Below is a small trained network, with its code and all its weights. Each question gives an input and a target symbol and asks what happens when units are switched off, that is, made to give their printed mean instead of their output.

import numpy as np


def w(rows, s, z=0):
    codes = np.array(rows[::2]) - 128.0
    scale = np.full(codes.shape[1], s)
    scale[-1] = z or s
    return codes * scale


def norm(h):
    return h / np.sqrt((h * h).mean(-1, keepdims=True) + 1e-5)


def softmax(a):
    e = np.exp(a - a.max(-1, keepdims=True))
    return e / e.sum(-1, keepdims=True)


def log_softmax(a):
    a = a - a.max(-1, keepdims=True)
    return a - np.log(np.exp(a).sum(-1, keepdims=True))


def net(x, mask):
    ids = ['ΔΩαγεζηλμπστφψ'.index(c) for c in x.split()]
    T = len(ids)
    res = E[ids] + P[:T]
    u = 0
    for l in range(2):
        r = norm(res)
        for j in range(3):
            rows = slice(3 * j, 3 * j + 3)
            q, k, v = (r @ M[l][rows].T for M in (Q, K, V))
            z = softmax(np.where(np.tri(T) > 0, q @ k.T / 3**0.5, -1e9)) @ v
            o = O[l][rows]
            res = res + np.where(mask[u + j], z, o[:, -1]) @ o[:, :-1]
        u += 3
    return log_softmax(norm(res)[-1] @ U[:, :-1].T + U[:, -1])


Q, K, V, O = {}, {}, {}, {}
E = w([
[130,151,125,122,117,146,78,203,131,67,92],'Δ',
[154,87,114,48,156,84,99,207,79,177,175],'Ω',
[102,216,95,149,145,35,165,130,164,71,197],'α',
[134,7,101,23,85,211,73,124,1,107,66],'γ',
[162,142,146,56,140,219,174,180,96,93,127],'ε',
[180,46,123,159,97,122,172,195,190,124,97],'ζ',
[199,97,170,158,140,73,128,115,81,91,119],'η',
[45,78,183,127,43,69,212,127,58,120,123],'λ',
[161,78,86,43,27,138,92,95,182,136,238],'μ',
[110,159,127,194,107,161,182,139,67,231,136],'π',
[103,149,36,63,66,141,160,107,90,34,77],'σ',
[112,107,70,168,157,116,138,85,114,176,101],'τ',
[106,85,151,142,211,150,142,106,87,58,177],'φ',
[123,110,78,62,249,124,228,80,129,169,83],'ψ',
],0.018)
P = w([
[141,255,151,113,118,130,46,127,174,128,157],'0',
[199,137,98,132,162,47,149,158,129,102,129],'1',
[188,116,94,118,116,79,144,163,107,124,126],'2',
[168,114,80,112,114,103,135,166,88,118,120],'3',
[148,119,51,122,84,102,139,146,79,96,130],'4',
[136,92,51,137,92,122,139,153,83,99,142],'5',
[157,87,62,162,111,95,132,155,81,82,154],'6',
[148,101,66,166,122,99,131,142,78,76,173],'7',
],0.0075)
Q[0] = w([
[195,178,139,113,144,192,113,151,142,213,133],'0.h1',
[186,171,217,130,2,163,76,134,115,122,133],'0.h1',
[80,144,60,174,94,169,58,83,153,93,148],'0.h1',
[123,145,84,110,41,133,189,148,203,136,76],'0.h2',
[110,102,22,105,125,121,124,147,116,140,153],'0.h2',
[205,118,142,111,78,107,129,96,88,130,72],'0.h2',
[126,117,163,130,91,137,149,157,143,120,196],'0.h3',
[117,174,176,114,113,158,98,120,223,136,103],'0.h3',
[147,148,154,148,101,111,74,208,101,75,155],'0.h3',
],0.0088)
K[0] = w([
[255,138,209,151,138,90,129,123,114,194,91],'0.h1',
[146,162,210,34,37,135,16,187,108,145,103],'0.h1',
[58,242,111,132,199,123,24,75,250,129,150],'0.h1',
[144,218,178,77,125,81,60,82,123,200,75],'0.h2',
[116,135,117,178,72,118,154,94,79,113,103],'0.h2',
[116,105,54,101,78,120,140,168,66,208,114],'0.h2',
[108,189,177,133,178,152,126,144,178,152,174],'0.h3',
[173,108,240,111,116,60,126,165,76,112,113],'0.h3',
[114,165,98,106,73,112,13,155,188,61,102],'0.h3',
],0.0073)
V[0] = w([
[209,182,82,120,92,158,32,2,107,172,81],'0.h1',
[224,159,226,109,71,99,159,108,42,114,45],'0.h1',
[133,241,166,71,61,83,70,162,131,174,122],'0.h1',
[163,181,167,184,198,217,148,95,131,94,190],'0.h2',
[13,93,154,135,141,63,34,47,167,107,115],'0.h2',
[136,126,194,169,51,188,63,86,201,117,73],'0.h2',
[29,102,103,130,205,170,88,157,184,128,93],'0.h3',
[151,128,4,246,153,117,129,232,194,88,137],'0.h3',
[116,163,134,236,164,192,13,174,81,185,98],'0.h3',
],0.006)
O[0] = w([
[100,57,76,75,218,41,148,72,142,107,101,60],'0.h1',
[58,96,97,228,194,138,127,105,132,25,208,249],'0.h1',
[13,112,72,95,193,95,155,154,168,108,148,80],'0.h1',
[96,187,132,100,150,187,63,14,151,151,129,83],'0.h2',
[101,154,169,49,53,32,94,35,45,179,79,23],'0.h2',
[48,62,164,121,93,144,146,109,226,109,40,2],'0.h2',
[113,131,123,33,111,104,170,196,80,116,66,69],'0.h3',
[168,214,81,214,58,177,47,147,78,120,59,209],'0.h3',
[3,77,160,88,159,94,66,121,92,149,94,95],'0.h3',
],0.0063,0.0055)
Q[1] = w([
[100,128,169,71,132,94,183,65,175,141,80],'1.h1',
[201,56,29,184,111,116,156,145,97,131,184],'1.h1',
[83,152,222,109,104,93,161,71,167,178,105],'1.h1',
[200,116,1,160,61,158,155,143,66,87,189],'1.h2',
[151,92,32,210,121,175,138,203,49,142,189],'1.h2',
[126,143,158,184,82,171,131,117,138,127,135],'1.h2',
[87,168,219,92,92,118,144,129,188,244,116],'1.h3',
[25,110,214,43,209,92,117,89,162,142,47],'1.h3',
[151,137,116,61,48,161,126,127,105,129,120],'1.h3',
],0.0088)
K[1] = w([
[168,110,90,185,97,124,137,98,58,150,140],'1.h1',
[5,134,152,87,156,147,96,119,158,120,118],'1.h1',
[176,101,66,179,122,138,120,147,101,117,115],'1.h1',
[50,138,181,86,128,105,146,89,178,161,101],'1.h2',
[74,153,163,106,145,136,110,113,231,155,103],'1.h2',
[152,103,140,133,107,169,127,113,159,123,122],'1.h2',
[196,85,106,149,119,139,106,169,69,110,134],'1.h3',
[190,141,54,148,90,127,170,135,77,87,139],'1.h3',
[143,166,103,137,140,81,153,153,156,190,162],'1.h3',
],0.012)
V[1] = w([
[104,155,131,59,108,53,150,115,199,120,174],'1.h1',
[130,98,109,92,145,141,114,160,84,228,149],'1.h1',
[142,156,120,137,198,129,151,205,222,134,144],'1.h1',
[145,215,125,121,115,166,128,84,107,110,156],'1.h2',
[67,169,149,164,75,156,154,159,96,173,146],'1.h2',
[137,125,138,160,173,93,167,76,168,189,139],'1.h2',
[77,164,81,115,124,113,2,106,194,141,129],'1.h3',
[157,116,181,180,171,57,87,159,106,105,157],'1.h3',
[172,169,10,211,110,62,129,125,90,120,107],'1.h3',
],0.0084)
O[1] = w([
[95,94,194,171,143,140,155,150,153,207,61,227],'1.h1',
[99,146,157,193,83,81,164,187,118,64,127,56],'1.h1',
[92,88,160,82,68,67,143,45,170,128,149,203],'1.h1',
[143,114,121,85,121,19,140,137,137,196,149,141],'1.h2',
[92,45,54,198,145,98,124,121,90,122,144,15],'1.h2',
[153,224,154,190,122,129,8,109,161,124,139,172],'1.h2',
[167,68,165,118,109,109,86,136,103,102,115,253],'1.h3',
[122,116,193,133,100,166,143,93,1,169,169,245],'1.h3',
[147,188,125,150,142,110,149,106,88,112,49,143],'1.h3',
],0.0091,0.0045)
U = w([
[129,3,135,60,138,161,126,130,83,119,76,3],'Δ',
[74,130,195,133,70,98,214,144,70,122,142,86],'Ω',
[144,105,90,150,127,54,109,95,86,219,43,81],'α',
[119,141,140,92,206,231,181,195,141,64,164,72],'γ',
[130,90,100,80,86,115,121,100,197,139,196,137],'ε',
[150,155,2,109,99,142,168,82,112,63,107,111],'ζ',
[152,146,186,96,138,181,80,77,95,149,149,204],'η',
[57,126,70,207,189,173,157,128,123,227,144,184],'λ',
[176,73,156,171,89,168,124,175,212,163,84,84],'μ',
[132,85,117,202,202,70,86,105,139,60,145,255],'π',
[155,138,114,84,210,136,230,127,128,177,75,186],'σ',
[92,163,117,115,154,114,49,199,116,75,55,227],'τ',
[163,125,97,89,188,83,93,236,91,176,196,17],'φ',
[131,250,100,137,121,66,137,146,169,125,153,120],'ψ',
],0.0085,0.0025)

Each question gives the input, a string of symbols that net reads in full, and the target symbol t.
The units are the heads (3 rows each of Q, K, V and O). Each row of codes is followed by its name. A weight is (code - 128) times the scale printed after its matrix; where a second scale follows, it is the last column's (O and U).
mask holds one flag per head, layer by layer. A switched-off head (its flag False) gives its mean, the last column of its rows in O, instead of its output. The means were averaged over made-up inputs and are rounded, as every weight is.
A unit's drop is (log p(t) with every unit on - log p(t) with that unit switched off) / (log p(t) with every unit on - log p(t) with every unit switched off).
The circuit of an input: a set's keep is (log p(t) with only the set's units on - log p(t) with every unit switched off) / (log p(t) with every unit on - log p(t) with every unit switched off). Starting from all 6 units, units are removed one at a time, each time the one whose removal leaves the highest keep (on an exact tie, the one counted first), for as long as the keep stays at least 0.8.
circuit, biggest first: the units of the circuit, biggest drop first
most important unit: the unit with the biggest drop
which heads matter: for each layer, one digit per head in row order, 1 if its drop is at least 0.15 and else 0, layers parted by /
drop of u: that unit's drop, to one decimal
input Δ λ ψ ε ζ μ ζ ε, target Δ: most important unit : 1.h2
input Ω ζ Ω τ ψ φ η, target Ω: which heads matter : 000 / 100
input ε ζ λ, target ε: circuit, biggest first : 1.h3, 1.h1, 0.h2
input φ ε Ω Δ η, target φ: which heads matter : 010 / 010
input Ω Δ η η η μ, target Ω: circuit, biggest first : 1.h1, 1.h3, 0.h3
input α ζ η α λ ε Ω, target α: circuit, biggest first : 1.h3, 1.h1
input Δ φ λ ψ, target Δ: circuit, biggest first : 1.h3, 1.h2, 0.h2
input μ ζ α λ π, target μ: circuit, biggest first : 0.h1, 1.h3, 0.h2
input λ Ω μ η ε λ ε ε, target λ: circuit, biggest first : 1.h2, 1.h3
input Ω ε Ω γ Δ Ω, target Ω: which heads matter : 000 / 100
input Ω π ζ ε ζ Ω ζ γ, target Ω: circuit, biggest first : 1.h1, 0.h1
input Ω π φ Ω η η σ, target Ω: circuit, biggest first : 0.h1, 1.h1
input Δ ζ ζ ε ε η η, target Δ: circuit, biggest first : 1.h2, 0.h3
input φ ζ η η, target φ: circuit, biggest first : 1.h2, 0.h2, 1.h1
input Ω ζ η λ λ ζ ψ σ, target Ω: circuit, biggest first : 1.h1, 0.h1
input ζ η η Δ ε Ω Ω φ, target η: circuit, biggest first : 0.h1
input ζ τ ε ψ, target ζ: which heads matter : 000 / 100
input η τ Δ η Ω η η, target η: circuit, biggest first : 1.h3, 1.h1, 0.h1
input ζ π ε ε ψ η ε, target ζ: which heads matter : 001 / 101
input ζ Ω Ω ζ η, target ζ: most important unit : 1.h1
input Δ η τ ε ζ η, target Δ: which heads matter : 000 / 010
input η ζ η ε Ω, target η: drop of 0.h1 : 0.3
input Ω φ ψ γ ζ Ω η η, target Ω: drop of 1.h2 : 0.0
input Ω ζ Ω φ ε τ, target Ω: drop of 1.h1 : 0.6
